M =
[[118 141 114 134 132 128 145 134 135 130 102 115 114]
 [106 132 116 126 124 138 140 124 133 124 118 119 136]
 [138 118 141 124 122 112 106 127 124 121 149 131 133]
 [128 133 126 129 124 133 125 127 126 133 127 126 135]
 [135 133 128 140 133 134 145 138 135 131 112 128 125]
 [133 124 133 133 137 122 134 127 133 124 124 123 125]
 [125 127 123 127 115 131 116 131 116 130 121 113 140]]
Counting starts at 1.
The entry at row 3, column 1 -> 138
The entry in row 1 and column 2 -> 141
Which number is the entry at row 1, column 3?
Answer: 114
The entry just right of 137 is 122
The bottom-left entry -> 125
Which number is the entry just right of the smallest entry?
Answer: 115
The entry directly below the smallest entry is 118
Which number is the entry in row 1 and column 1?
Answer: 118
The top-right entry is 114
Which number is the entry in row 2 and column 1?
Answer: 106
Which number is the entry in row 3 and column 3?
Answer: 141
Which number is the top entry of the column that holds the largest entry?
Answer: 102
The entry just left of the largest entry: 121
The entry directly above the centre entry -> 106
The bottom-right entry: 140
Which number is the bottom entry of the column that holds the largest entry?
Answer: 121
Which number is the entry just left of the centre entry?
Answer: 133
Which number is the entry directly below the largest entry?
Answer: 127
The entry at the centre is 125

((125, 134, 128, 125, 129, 127, 130, 127, 133, 121, 139, 128, 122, 148, 137), (130, 135, 131, 131, 126, 133, 126, 131, 124, 119, 129, 119, 129, 140, 137), (127, 123, 126, 123, 125, 130, 137, 123, 126, 117, 124, 132, 128, 126, 133), (128, 130, 128, 124, 127, 128, 136, 127, 133, 123, 128, 142, 129, 119, 133), (124, 125, 138, 123, 126, 120, 124, 130, 130, 127, 126, 118, 131, 151, 125), (133, 126, 126, 116, 127, 121, 138, 131, 130, 127, 125, 131, 129, 125, 126), (132, 130, 124, 134, 120, 128, 129, 125, 123, 126, 119, 122, 120, 132, 126), (129, 126, 123, 138, 128, 131, 135, 123, 129, 121, 132, 135, 132, 127, 122), (128, 124, 138, 125, 122, 130, 131, 126, 129, 137, 119, 130, 129, 141, 130), (123, 134, 123, 134, 131, 129, 122, 132, 126, 124, 135, 138, 126, 125, 125), (129, 135, 139, 123, 127, 122, 131, 129, 127, 136, 124, 125, 133, 145, 129), (130, 126, 115, 126, 131, 128, 133, 119, 133, 123, 126, 131, 127, 150, 126))
The entry just left of 141 -> 129
The entry just right of the smallest entry is 126
Report the entry just left of the largest entry.
Answer: 131
Report the minimum.
Answer: 115
Report the maximum.
Answer: 151
